Below is a small trained network, with its code and all its weights. Each question gives an input and a target symbol and asks what happens when units are switched off, that is, made to give their printed mean instead of their output.

import numpy as np


def w(rows, s, z=0):
    codes = np.array(rows[::2]) - 128.0
    scale = np.full(codes.shape[1], s)
    scale[-1] = z or s
    return codes * scale


def f(y):
    return y / 2 * (1 + np.tanh(0.7978845608 * (y + 0.044715 * y**3)))


def softmax(a):
    e = np.exp(a - a.max(-1, keepdims=True))
    return e / e.sum(-1, keepdims=True)


def log_softmax(a):
    a = a - a.max(-1, keepdims=True)
    return a - np.log(np.exp(a).sum(-1, keepdims=True))


def net(x, mask):
    ids = ['βγηθμπψω'.index(c) for c in x.split()]
    T = len(ids)
    res = E[ids] + P[:T]
    r = res
    for j in range(3):
        rows = slice(2 * j, 2 * j + 2)
        q, k, v = (r @ M[0][rows].T for M in (Q, K, V))
        z = softmax(np.where(np.tri(T) > 0, q @ k.T / 2**0.5, -1e9)) @ v
        o = O[0][rows]
        res = res + np.where(mask[j], z, o[:, -1]) @ o[:, :-1]
    y = f(res @ A[0][:, :-1].T + A[0][:, -1])
    res = res + np.where(mask[3:27], y, B[0][:, -1]) @ B[0][:, :-1]
    return log_softmax(res[-1] @ U[:, :-1].T + U[:, -1])


Q, K, V, O, A, B = {}, {}, {}, {}, {}, {}
E = w([
[74,172,182],'β',
[210,106,107],'γ',
[89,90,1],'η',
[73,219,193],'θ',
[223,218,62],'μ',
[195,48,188],'π',
[72,165,188],'ψ',
[88,112,25],'ω',
],0.021)
P = w([
[37,213,80],'0',
[53,212,94],'1',
[71,201,102],'2',
[89,190,109],'3',
[107,182,112],'4',
[125,174,119],'5',
[145,156,120],'6',
[162,158,130],'7',
[180,150,132],'8',
[199,144,133],'9',
[218,136,138],'10',
[237,132,146],'11',
[254,143,152],'12',
[155,157,128],'13',
],0.0067)
Q[0] = w([
[37,111,6],'H0',
[115,109,77],'H0',
[41,192,219],'H1',
[212,86,99],'H1',
[124,168,145],'H2',
[110,149,210],'H2',
],0.014)
K[0] = w([
[240,124,140],'H0',
[205,112,146],'H0',
[253,108,147],'H1',
[67,111,121],'H1',
[176,121,124],'H2',
[154,108,136],'H2',
],0.022)
V[0] = w([
[60,135,115],'H0',
[151,242,64],'H0',
[55,47,206],'H1',
[197,137,156],'H1',
[255,106,169],'H2',
[186,127,128],'H2',
],0.011)
O[0] = w([
[110,2,63,212],'H0',
[226,87,163,254],'H0',
[68,95,153,87],'H1',
[178,164,88,112],'H1',
[100,26,104,101],'H2',
[73,12,141,116],'H2',
],0.0087,0.0093)
A[0] = w([
[102,1,129,254],'N0',
[157,100,196,107],'N1',
[114,76,156,169],'N2',
[138,171,55,76],'N3',
[49,99,232,111],'N4',
[134,211,141,124],'N5',
[150,168,203,126],'N6',
[133,64,89,131],'N7',
[229,65,55,149],'N8',
[121,117,103,131],'N9',
[155,80,222,96],'N10',
[62,173,146,189],'N11',
[162,128,123,100],'N12',
[61,86,247,120],'N13',
[121,134,254,126],'N14',
[142,220,109,99],'N15',
[128,37,22,122],'N16',
[94,197,82,108],'N17',
[130,61,156,201],'N18',
[61,84,124,137],'N19',
[136,188,143,124],'N20',
[79,193,103,102],'N21',
[23,125,245,100],'N22',
[188,99,131,162],'N23',
],0.012,0.0089)
B[0] = w([
[254,131,131,249],'N0',
[97,104,88,161],'N1',
[144,125,68,175],'N2',
[65,113,101,160],'N3',
[16,163,126,157],'N4',
[160,146,164,187],'N5',
[86,111,116,159],'N6',
[113,155,171,172],'N7',
[59,157,155,229],'N8',
[118,138,73,131],'N9',
[57,130,54,176],'N10',
[128,62,113,166],'N11',
[74,64,143,139],'N12',
[13,101,151,170],'N13',
[56,39,164,158],'N14',
[127,49,115,195],'N15',
[50,205,198,185],'N16',
[136,97,103,174],'N17',
[204,116,42,200],'N18',
[139,53,114,156],'N19',
[142,143,170,169],'N20',
[154,74,147,168],'N21',
[158,206,100,152],'N22',
[32,201,139,188],'N23',
],0.0064,0.02)
U = w([
[147,227,132,198],'β',
[55,192,82,54],'γ',
[103,165,102,79],'η',
[94,129,143,47],'θ',
[100,60,95,178],'μ',
[144,97,193,113],'π',
[251,134,103,209],'ψ',
[55,127,146,1],'ω',
],0.013,0.0064)

Each question gives the input, a string of symbols that net reads in full, and the target symbol t.
The units are the heads (2 rows each of Q, K, V and O) and the neurons (one row each of A and B). Each row of codes is followed by its name. A weight is (code - 128) times the scale printed after its matrix; where a second scale follows, it is the last column's (O, A, B and U).
mask holds one flag per unit, heads first, then neurons. A switched-off unit (its flag False) gives its mean, the last column of its rows in O or B, instead of its output. The means were averaged over made-up inputs and are rounded, as every weight is.
A unit's drop is (log p(t) with every unit on - log p(t) with that unit switched off) / (log p(t) with every unit on - log p(t) with every unit switched off).
The circuit of an input: a set's keep is (log p(t) with only the set's units on - log p(t) with every unit switched off) / (log p(t) with every unit on - log p(t) with every unit switched off). Starting from the 12 units with the biggest drops (on a tie, the unit counted first), units are removed one at a time, each time the one whose removal leaves the highest keep (on an exact tie, the one counted first), for as long as the keep stays at least 0.8.
circuit, biggest first: the units of the circuit, biggest drop first
k most important neurons: the k neurons with the biggest drops, biggest first
heads that matter: for each layer, one digit per head in row order, 1 if its drop is at least 0.15 and else 0, layers parted by /
drop when u is switched off: that unit's drop, to one decimal
input θ μ μ ω, target β: circuit, biggest first : (H0 N0 H2)
input μ γ θ θ η η γ β ω π γ η θ, target ψ: circuit, biggest first : (N0 H2 N18)
input η θ ψ θ θ ψ γ β, target ψ: circuit, biggest first : (N0 H2 N18)
input θ ψ η η π η η ω θ π π θ π π, target μ: 2 most important neurons : (N10 N18)
input θ γ η μ θ γ η μ θ η β, target β: most important neuron : (N8)
input θ π ω θ μ μ, target γ: 2 most important neurons : (N0 N8)
input θ η θ ψ μ θ η ψ, target β: heads that matter : 010
input θ θ η π θ μ π ψ, target μ: 2 most important neurons : (N13 N19)
input π η θ θ θ θ β, target μ: 2 most important neurons : (N13 N19)
input π θ η θ θ θ θ θ μ, target β: circuit, biggest first : (H2 N0)
input θ θ ψ η π θ θ η θ ψ, target μ: 4 most important neurons : (N13 N0 N19 N18)
input ω θ π π θ ψ θ ψ β π θ π β θ, target μ: 3 most important neurons : (N13 N19 N0)
input π η μ θ θ θ ψ γ θ ω, target ψ: 3 most important neurons : (N8 N23 N16)
input π μ ψ, target β: circuit, biggest first : (H1)
input θ η θ π η π θ θ β, target μ: drop when N1 is switched off : 0.0
input η θ θ, target π: drop when H2 is switched off : 1.0
input θ η η μ θ ψ μ θ ω, target β: drop when H0 is switched off : 0.2
input ψ π ψ η θ θ γ ω, target ψ: drop when N16 is switched off : 0.3
